(in the rows, 128 means zero)
[230 131 162 147  71 124 126  67  84  98 149 182 136 145  89 104 144 122
  68 148 126  83  83 152 150  84 117 116 151 112 175 113  59  95 119]
Q_638
[171  89 144 151 147  99 124 115 150 112 140 135 102 141  81  94  99 151
 166 189 161 126 107  86 138 162 151 103 144 116 144 118 120 108 128]
Q_150
[124 125  80 138 158 122 157 206 160 126 107  98 125 160 151 149 141  73
 119  82 144 195 140  81 115  98 134 172 185  88 109 130 131 151 131]
Q_652
[124 154 133 142 129 102 152 127 172 204 178 124  81 143 116  78 160 123
 147 155 104 117 142 109 165 172 131 106 186 135 102 103 104 121 126]
Q_366
[204 126 115 153  59 175 137  99  68 142 133 155 150 102 146 123 129 140
  42 162 155  52 110 153 152 149 121  85 165 107 163 111 107  89 127]
Q_366
[ 98 173 130 120 153 129 156 131 198 173 160 130  81 131 144  87 153 116
 163 154  88 122 164  95 156 137 165  88 162 132  81 121 135 101  97]
Q_945
[159 131 135  95 156 118 137 119 111 124 126 127 141 127 139 109  90 163
 149 214 196 130 109  61 140 148 160 153 112 107 150 146 145 108 104]
Q_945
[123 186 139 139  83  91 140 160 179 192 165 127  98 167 136 119 172 116
 146 140  93 130 135  53 164 148 134 153 165 122  67  80  98 135 121]
Q_383
[111 138  77 152 134 137 158 165 183 152 107 100 124 133 148 118 117  90
  93 135 148 153 104 106 123 141 121 105 164 116 108 110 184 115 104]
Q_881
[132  92 100 133 175 155 132 164 150 184 100 119  93 163  76 151 154 125
 110 167 153 138 160 148 143 181 125 152 144  94 171  94 163 162 147]
Q_195
[171 115  81 141 174 164 141 161 133 178 130 142 115 179 125 123 161 120
 114 165 201 136 139 114 122 154 116 180 159  93 152 115 136 142 120]
Q_383
[184 109 143 163 124  92 120  76 159 105 134 123  88 134 106  87  80 158
 172 199 157 138 109 120 144 150 138  88 140 119 120 103 121  83  85]
Q_150
[156 101 138 166 166 104 102 133 138 107 140 128 117 113 117 109  91 145
 140 159 188 114 106 129 153 164 137 105 141 121 152 145 108  74 131]
Q_881
[108 152 162 117 114 131 135 171 164 152 139 120 105 126 151 147 172 108
 161 139  81 123 195  44 207 126 152 118 166 106  70 104 105 141 134]
Q_652
[194 140 147 138  91 151 140  92  67 137 175 150 156 101 108 103 106 122
  87 137 139  59 116 139 100  63 184  57 169 135 139 121 114  98 131]
Q_383
[127 123 152 151 134  92 126 108 184  92 116 155 121 118 166 128  88 135
 144 188 179 164  83 144 137 173  84 139  95 135 176 116 160  92 105]
Q_195
[178 130 102 136 129 105 146 137 139 121 134 133 110 171 119 110  76 154
 109 209 195 140  84  81 145 195 103 139 138  82 158 119 122  73 108]
Q_638
[140 115 124 172  69 137 136 104  97 111 153 170 159  96 122 116 114 110
  69 156 158  90 104 102 118 143 137  79 191  96 166 151 102  53 137]
Q_881
[ 91 113  88 126 126 161 156 110 152 181 112 143  90 162 123 106 168 119
  99 174 161 160 158 160 134 148 146 179 181 119 161 115 162 148  94]
Q_366
[ 72 153 130 153 115 125 122 132 199 164 134 137  84 127 136 106 147 117
 193 167 108 140 189  91 157 158 180  85 192 111  66 112 104 105 123]
Q_150
[ 85 174 139 131 113 149 143 171 177 175 124 102  94 117 111 161 179  98
 149 177 108 130 167  44 181 149 131  99 174  95  74  92 127 138 129]
Q_638
[218 129 112 151  75 130 117 108  77 127 133 175 159 127 126 126 104 134
  67 132 161  89 116 113 117 103 115 110 136 103 168 113  72 108 153]
Q_383
[136 109 105 154 128 121 152 163 157  94 104 107 135 142 158 127 160 105
 124  74 144 162  75 100 107 118 122 158 143 138 129 142 138 111  84]
Q_366
[142 109  90 142 136 144 135 133 149 172 133 124  86 153 100 102 142 116
 114 174 157 178 164 126  95 136 133 194 172 111 161  94 122 130 127]
Q_103
[110 134 143 108 105 119 155 131 203 171 149 143  76 133 148 118 135 134
 149 161  57 114 142  77 147 149 128  86 169 131 130 132 158 123  75]
Q_945
[178 131 118 157 123 104 140  96 117 103 152 120 113 117  94  88  77 141
 135 198 210 143 142 138 116 125 141  90 156 101 134 122 103  72 142]
Q_103
[157  98 132 146 150 112 117 105 147 125 118 131 102 102 138  99  71 167
 168 209 212 101 148 108 136 144 173  90 124 127 150 123 150  73  99]
Q_383
[ 89 158 158  92 126 143 147 125 158 185 158 129  96 111 109  94 166 127
 191 177  85 108 147  59 112 110 191 112 176 131  98 117 125 111 121]
Q_945
[161 134 139 145 146  98 147 113 138 126 125  99  96 143  95  82  88 154
 155 206 189 145 115  70 158 172 138 126 107 103 107 102 128  96 100]
Q_63
[118 100  61 131 173 175 145 147 124 156  91 123 103 175 130 154 184 130
 121 160 163 129 163  92 162 154 125 201 122 103 131 127 145 150 141]
Q_638
[134 126 100 158 134  82 147 192 126 119 118  95 137 160 125 153 140  71
 125  51 155 167 108 112  89  91 134 138 168 105 116 116 124 143 107]
Q_383
[105 165 117 137 105 135 151 125 160 142 141 125  87 139 119 121 132 105
 119 171 107 149 126  91 138 114 140 131 171 122 113  82 116 114 125]
Q_638
[138  54  83 155 141 139 105 134 164 122  62 158  95 171 132 126 145 141
 135 150 164 141 141 132 137 141 166 187 157 115 175 130 126 154 130]
Q_150
[108 134 123 127 145 133 139 203 167 149  99 101 130 139 140 162 136  93
 109 120 132 189 127  75 141 166 112 163 143 106 133 120 148 157 118]
Q_652
[126 132  83 139 158  80 138 176 172 165 114 117 137 144 151 114 100  91
 132  93 140 177  95 117  60 115 129 174 148 125 145 107 133 134 164]
Q_195
[110 153 131 117 140 120 135 174 173 194 153 124  94 151  92  86 126 120
 182 167 120 158 155  98 100 168 138  99 188 122 128 112  85 122 166]
Q_103
[155 119 126 156 137  97 133  93 118 121 114 107 124 109 135 127  86 150
 133 177 207 147 149 104 160 169 106 125  93  91 115 154 149 106  79]
Q_63
[130 132 124 130 151  90 132 124 145 130 130 145 138 128 129  91  96 145
 178 171 207 148 140  58 111 158 142 121 100 110 125 136 120  70 119]
Q_383
[119 132 121 138 134  73 148 177 176 162 111 117 123 151 158 102 111 112
 167 119 155 173  67  74  80 167  94 172 140 120 129 138 130 134 117]
Q_63
[202 129 135 174  52 122 129  83  57 122 170 153 164  79 100 108 141 120
  65 126 166  66 114 176  89  95 137 112 156 113 146 129  79  73 181]
Q_103
[ 96 128 110  99 135 126 141 164 162 148  90 133 130 142 160 132 140 119
 108 114 112 144 103  96 113 123 159 189 116 147 155 133 166 160 115]
Q_945
[174 157 114 180  83 158 153  81 105  82 184 182 151 126 144 126 137 117
  68 121 156  95 129 139 138  93 130  72 165 116 118 173  98  73 118]
Q_383
[147  77 104 121 135 155 115 159 147 167 104 128  67 165 121 145 146 158
 113 120  90 114 160 147 149 151 142 192 139 124 151 102 129 148 148]
Q_652
[116 149 114 113 139 143 146 160 154 170 130 110 102 148 103 137 137 102
 135 151 112 192 176  61 137 129 123 142 172  90 105 104 110 151 138]
Q_652
[175 125 144 112 154 127 130 119 104  79 106 130 121 132 156 112 106 157
 176 205 207 115  80 117 139 128 134 143 102 110 148 101 125  87 101]
Q_945
[143 122 121 146 109  63 103 164 173 130  90 146 151 143 163 143 107  96
 113  97 144 185 111  97 133 142 104 166 136 105 147 123 113 171 116]
Q_150
[119 143 102 161 118  97 146 135 132 164 122  90 110 149  88 135 161 100
 137 119 153 162 124 107 106 112 138 152 156 121  96 100 125 148 124]
Q_383
[128 138 120 155 133  90 145 126 155 145 141 103  80 158 119 108 150 108
 156 112  77 116 111 119 146  98 156 120 174 156  99 111  96 128 133]
Q_638
[135 100 115  59 164 193 116 155 157 143  95 166  92 165  96 149 174 161
 141 164 174 161 172 123 107 112 132 226 120  66 163 129 157 151 104]
Q_945
[122 150 128 166 156 102 140  90 157  61 133 121 119 114 145 107  76 153
 122 198 205 173 126  91 216 186 122  94  88 144 128 150 124  89 102]
Q_366
[192  96 129 136 140 105 116 106 153 116 103 149 123 137 113  91 116 144
 168 164 170 122 148  91 145 139 128 101 104  92 115 101 122  96 110]
Q_150
[134 116 130 144 115 125 126 116 144 103 106 130 121 115 127 129 138 140
 108 165 169 146 167  69 199 157 138 138 110 107 134 119 121 109  97]
Q_366
[116 119  95 105 153 153 120 136 150 165 113 144  86 170 106 130 122 149
 135 188 180 167 202 103 139 123 171 180 145  98 143 107 138 155 119]
Q_383
[152 110 129 145 120  85 121 107 142 126 141 146 131 118 121 109  89 125
 126 145 155 147 138  93 135 144  97  96 143  93 144 144 117  81  96]
Q_881
[160 101 147 131 132 108 125  91 138 109 110 118  92 107 115  79  79 165
 175 186 178 120 113 146 126 147 138  76 120 132 152  94 128  61  87]
Q_366
[140 103  73 160 189 169 129 143 128 183 137 114  77 172 106 105 154 131
 117 170 147 114 129 140 155 164 138 171 169 133 138  98 118 137 164]
Q_881
[144 121 104 126 150 121 116 206 144 157 132 125 116 176 124 150 125 120
 134 101 154 177  92  99  70 121 125 210 168 116 161 120 106 165 138]
Q_383
[ 76 163 114 123  90 152 133 121 175 180 121 137  89 160 126  98 152 118
 155 179  85 157 152  77 146 128 161 129 199 123  93 100  99 113 116]
Q_881
[137 165 154 133 114 129 137 160 170 181 183 106  91 130 102 145 158 111
 131 133  44 150 185  24 187 146 121 111 181 105  72 115  86 143 132]
Q_652
[164 127 100 118 152 131 113 206 135 149 100 109 138 144 150 143 123 132
 155 116 186 135  97  75  83 106 141 187 126 114 122 102 124 142 153]
Q_383
[120  65  78 137 147 160 130 123 133 147  66 142 104 168 120 132 156 133
 161 159 138 139 170 101 137 177 120 128 124 106 142 112 141 143 119]
Q_150
[196 113 127 142  57 112 151  76  59 131 179 159 155 105 105  97 115 128
  75 132 128  69 127 146  90  79 137  99 153 129 154 126 104 101 177]
Q_103
[103 163 126 124  90 133 123 166 196 152 160 133 105 108 128 134 146 121
 148 111  92 157 193  68 110  92 148 129 174 117  79 141  98 125 165]
Q_103
[119  96 126 112 148 139 147 172 126 176 105 136 112 177 128 114 141 133
 140 191 198 134 111 102 123 177 157 205 171  93 172 134 157 163 113]
Q_63
[130 128 129 132 117 107 118 105 146  88  79 132 117 125 157 114 111 175
 164 186 218 130 147 127 196 166 141 115  99 107 115 131 122  79 101]
Q_366
[137  90  98 148 127 123 145 135 116 163 101 108  85 183 118 114 154 138
 145 157 156 138 108 106 118 145 148 215 167 111 139 119 124 154 116]
Q_63
[165 122 129 146 135  84 119 103 198 139  85 121 126 119 139 113 103 135
 135 179 170 164 141  96 158 137 132 136 109 113 135 124 160 109  83]
Q_195
[124 158 117 130 117 100 150 160 165 198 158 115 128 133 144 122 110 128
 115 176 120 161 119  23 145 194 112 162 162 116 117 141 124 137 157]
Q_652
[104 156 140 123 105 125 142 170 166 147 161 105 104 106 135 153 131 124
 139 112 106 127 136 108 144 119 133  83 188 126  91 135 135 147 133]
Q_366
---
[121 133 103 130 110 142 120 134 156 122  65 136 167 114 145 147 126 135
 111 134 128 150 101 129 131 124 138 124 153 151 154 122  54 117 124]
Q_534
[142 122 109 109 123 118 136 118 115 130  93 141 142 115 130 110 110 135
 129 118 128 132 130 131 123 125 111  93 129 126 125 136 115 133 121]
Q_534
[121 141 130 118 126 147 137 126 118 152 144 125 144 139 134 127 133 119
 125 114 112 130 113 121 128 119 135 149 126 131 138 121 134 137 121]
Q_334
[128 114 140 127 139 107 124 135 125 151 144 138 126 133 131 116 108 128
 121 123 125 116 134 127 141 167 126 114 127 127 126 122 105 132 135]
Q_804
[124 107 131 120 139 110 126 122 132 151 112 109 133 100 121 111 128 127
 129 103 118 128 114 110 135 134 122 100 122 104 134 134 138 124 127]
Q_855
[121 127 142 187 128 119 143 124 153 105 140 124 126 109 155 141 122 128
 133 146 121 114 108 136 123 135 128 115 126 129 112 116  68 128 133]
Q_607
[136 122 129 132 137 109 132 137 137 144 122 135 145 118 147 142 134 135
 120 129 139 126 147 109 129 143 113 139 128 128 129 131 102 137 120]
Q_534
[123 132 131 122 137 119  96 122 155 138 219 175 142 134 119 137 139 120
 138 134 144 130 151 159 110 147 131 131 163 123 109 125 108 128 133]
Q_607
[133 131 126 125 119 124 136 141 141 116 130 143 139 117 133 140 138 132
 116 129 128 133 135 129 123 129 114 128 135 132 127 133 134 137 125]
Q_607
[127 120 132 141 127 130 115 100 155 143 131 131 140 111 136 123 123 141
 133 128 108 115 106 109 136 145 126 103 110 111 131 140 116 112 127]
Q_548
[131 134 155 148 141 134 126 137 138 157 233 133 124 146 109 132 134 130
 127 126 162  90 158 126 134 119 163 176 112 118 116 116 164 132 127]
Q_334
[136 131 137 120 135 142 143 122 133 109 170 166  97 113 132 102 149 164
 146 151 144 138 128  92 110 122 137  95  96 129 145 131 133 151  76]
Q_341
[137 125 134 133 130 117 135 139 130 143 132 132 128 129 141 137 129 128
 118 129 127 126 140 118 136 137 120 149 135 132 126 120 113 139 133]
Q_531
[158 133 182 163 153  98 129 127 124 139 144 125 150 122 140 124 133 116
 154 152 142 114 118 127 148 107 143  94  83 136 130 121 129 122 145]
Q_534
[127 126 130 133 135 113 151 134 118 136 115 119 147 116 122 110  97 119
 131 111 122 128 121 134 132 115 137 108 109 134 129 141 112 124 126]
Q_548
[146 130 125 128 130 122 135 132 121 130 123 142 134 125 142 141 134 129
 122 130 137 133 123 124 128 130 116 137 138 136 127 130 120 131 127]
Q_534
[109 120 122 124 128 136 110 108 147 157 178 163 128 140 139 139 130 139
 145 121 110 127 117  98 127 151 123 169 133 111 121 145 140 108 117]
Q_548
[137 101 134 111 108 118 152 114 123 134 117 149 176 114 143 132 133 143
 131 106 114 116 129  92 122 141  67 134 103 124 126 147 162 117 147]
Q_534
[147 128 141 132 127 120 161 132 123 140 153 147 137 120 141 140 134 132
 123 124 128 119 139 114 129 127 125 139 128 133 123 124 129 136 127]
Q_341
[131 122 132 132 142 116 143 129 128 137 114 132 140 108 139 145 127 138
 119 129 131 128 142 116 136 131 117 131 134 134 127 125 112 124 126]
Q_856
[137 123 142 140 124 120 152 136 139 127 141 138 137 115 136 139 130 134
 122 126 133 117 140 119 130 135 123 131 125 136 128 122 110 130 128]
Q_341
[143 123 141 125 131 111 160 140 129 128 134 150 126 112 139 143 130 131
 122 123 132 126 136 116 125 141 119 141 127 136 131 132 113 130 130]
Q_341
[142 125 139 146 123 124 146 130 142 140 132 134 149 113 140 145 138 131
 121 125 128 119 135 108 140 131 127 133 126 135 128 125 117 125 125]
Q_341
[120 137 128 127 111 146 137 121 139 142 148 124 167 133 143 144 112 121
 144 115 124 121 133 116 136 121 111 170 126 130 123 136 116 128 137]
Q_855
[144 127 125 131 128 121 137 138 125 129 112 140 132 121 138 139 135 128
 120 131 127 130 135 123 130 135 114 143 134 136 125 129 116 132 132]
Q_531
[135 121 144 136 133 109 138 122 119 138 103 121 133 110 133 140 142 123
 137 133 101 137 117 126 141 114  90 107 125 119 125 123 164 121 135]
Q_856
[140 122 132 124 126 119 156 134 132 122 105 139 126 120 146 144 124 136
 111 142 122 128 113 129 137 136 124 130 127 141 130 127 129 139 137]
Q_804
[143 123 131 129 135 113 132 126 124 139 128 140 145 124 142 142 136 132
 119 127 133 129 134 120 127 139 100 137 137 128 125 134 123 133 131]
Q_534
[133 141 125 139 139 128 145 129 121 131  92 143 151 118 129 107 101 125
 127 111 114 135 129 139 126 123 137  98 112 133 118 125 104 123 121]
Q_607
[126 117 126 141 128 118 150 139 117 131  71  86 111 128 120 105  83 114
 129 123 122 116 113 147 143 115 167  87 109 141 129 108 101 130 133]
Q_355
[131 123 131 120 134 112 141 144 119 128 120 128 115 129 136 145 128 127
 124 145 134 134 133 136 123 128 136 131 139 143 134 123 114 141 123]
Q_355
[136 118 150 114 165  95 147 157 120 120 141 141 103 107 110 138 145 114
 122 119 153 132 129 147 143 135 102 136 146 139 121 130 160 114 146]
Q_856
[118 122 113 129 112 122 119 127 128 169 167 144 130 141 148 131 126 121
 147 119 109 123 118 107 126 132 128 164 153 108 121 129 100 121 134]
Q_531
[136 129 153 154 151 119 149 128 113 136 181 152 133 106 146 127 170 132
 142 135 126 111 109 104 127 123 117 127 117 123 122 130 141 125 110]
Q_334
[120 111 135 149 142 107 111 133 102 168 127 151 135 142 142 147 144 138
 117 127  96 138 116 105 119 162 124 147 139 112 131 130 130 103 129]
Q_804
[126 112 126 114 130 130 124 112 145 122  98 121 151 126 129 113 119 134
 124 129 138 128 118 120 143 133 126  98 117 146 137 127 116 134 130]
Q_534
[136 121 131 123 117 111 122 129 131 130 128 124 110 105 123 125  97 126
 138 119 142 141 135 126 126 141 129 102 113 129 137 130  99 108 122]
Q_355
[136 125 123 138 120 117 142 144 132 129 138 130 130 115 139 144 129 127
 116 132 132 136 125 126 128 138 118 135 136 133 129 133 111 136 123]
Q_804
[118 136 112 112 148 143 143 132 123 114  34 128 131 131 144 115  88 147
 109 115 145 130 108 121 150 124 155 128 126 161 137 134  82 104 129]
Q_534
[133 129 137 140 129 118 141 140 118 134 124 130 137 117 135 143 137 124
 119 128 125 127 130 122 133 127 127 140 128 138 134 123 124 128 117]
Q_334
[129 125 136 125 135 133 138 113 113 109 124 133 140 105 126 103 102 152
 122 114 147 129 126 129 141 114 139  85 128 145 121 115 116 104 125]
Q_855
[109 115 105  95 130 120 177 158 105  83  77 160  99 104 128 127 129 156
 105 129 132 132 113 135  91 128 117 142 142 140 149 145 104 139 109]
Q_334
[138 120 133 137 124 129 116  97 135 164 113 103 160 111 123 121 115 124
 125 110 107 138 130 108 154 128 109  89 115 118 130 117 143 121 126]
Q_856
[134 118 115 122 108 139 147 127 107 137 160 113 145 130 137 110 117 128
 124 105 144 139 125  85 142 111 128 142 129 150 132 135 131 133 117]
Q_531
[142 124 142 121 129 113 161 131 129 132 163 147 126 114 142 136 127 132
 124 123 138 124 141 118 122 132 131 134 129 135 125 124 111 137 127]
Q_341
[131 129 132 143 131 122 132 134 130 139 129 132 132 118 135 146 139 121
 124 132 123 124 129 123 128 136 134 147 128 130 132 123 113 131 116]
Q_334
[134 125 142 138 114 132 124 125 132 131 137 132 121 131 125 111 115 137
 134 129 117 125 122 117 134 133 110 118 107 122 136 119 125 132 133]
Q_531
[130 144 106  91 108 171 154 126  97  74 123 181  83 138 128 110 122 157
 144 152 138 133  91 129 104 100 156 135 119 155 146 136 139 135  97]
Q_334
[135 114 123 121 125 124 131 110 131 138 129 122 149 128 124 110 100 134
 123 116 143 123 137 123 132 126 132 107 116 131 125 127 120 135 129]
Q_534
[139 155 127 135 105 124 129 145 129 111 181 123  86 125 145 146 131 125
 131 157 144 157 131 149 111  97 129 140 153 130 131 110  89 154 114]
Q_531
[136 124 133 119 120 123 102 119 137 141 144 118 136 117 122 136 115 132
 123 121 142 128 142 125 130 136 144 123 132 120 136 126 113 119 136]
Q_855
[136 119 122  99 124  99 106 134 124 141 127 130 140 113 131 115 128 141
 127 124 148 127 153 117 130 132 116  89 135 120 137 137 112 127 120]
Q_534
[141 124 141 136 123 112 138 128 138 136  85 127 128 115 125 113  84 124
 128 115 115 129 125 127 149 135 108 114 106 125 133 126 105 124 145]
Q_531
[101 131 115 152 117 166 127 117 130 138 174 172 131 144 142 116 134 147
 156 137 115  98  86 108 124 122 156 152 136 124 127 121  97 111 109]
Q_334
[123 105 132 153 126 128 162 146 127 108  80  92 126 129 115 136 140 115
 126 147 110 122  89 136 126 115 113 123 112 139 146 133 149 157 135]
Q_355
[157 127 138 120 118 126 134 112  96 116 151 135 124 103 113 114 127 124
 123 111 132 140 114 129 126 125 107  94 119 133 134 133 157 119 123]
Q_334
[126 149 138 166 132 131 131 141 122 155 138 108 130 130 133 119 125 110
 146 117 110 131 117 122 135 118 125 118 120 115 133 124  95 126 114]
Q_341
[135 123 134 123 123 128 131 129 126 126 152 138 134 115 137 141 132 139
 121 122 139 126 135 118 124 140 124 140 138 132 129 122 116 126 128]
Q_855
[134 125 124  95 115 107 144 132 119 124 107 131 120 124 124 116  93 131
 118 116 126 136 118 134 133 106 132 113 136 124 137 146 148 134 140]
Q_607
[134 125 131 122 132 126 143 130 126 134 148 135 132 125 133 131 135 132
 118 122 122 122 137 118 130 142 110 136 121 132 122 134 148 140 118]
Q_548
[114 119 132 113 115 119 141 137 137 130 138 134 106 128 127 116 108 126
 134 116 121 124 121 138 127 129 145 115 133 129 131 108 102 123 135]
Q_341
[130 121 136 128 134 125 129 126 135 136 149 133 133 120 136 144 126 143
 113 124 139 119 142 118 129 144 127 149 141 125 126 123 114 131 131]
Q_855
[106 114 111 168 114 148 102 135 139 129  86 104 155 144 119 143 118 136
 111 122 126 130 120 103 164 150 105 151 137 144 136 146 129 100 121]
Q_804
[139 144 131 112 123 161 128 104 142 176 213 156 156 108 148 120 148 142
 150  94 132 113 141  77 130 133 119 137 101 106 112 125 152  96 121]
Q_856
[126 114 130 121 114 124 131 126 116 134 146 135 147 127 122 118 110 125
 131 118 134 117 127 118 134 129 143 127 124 144 137 128 114 123 126]
Q_334
[115 122 132 131 127 128 154 136 133 129 146 121 131 136 151 135 134 126
 129 138 126 134 112 117 145 117 130 141 129 148 122 122 142 141 122]
Q_804
[123 132 130 119 130 112 132 132 123 160 138 136 137 120 148 141 132 124
 134 121 112 118 122 110 122 135 118 153 134 110 139 147 103 129 125]
Q_334
[145 127 142 144  95 120 130 127 148 166 170 123 172 126 157 148 116  99
 140 117 115 115 115 106 171 148 106 145 130 136 121 127 112 121 153]
Q_804
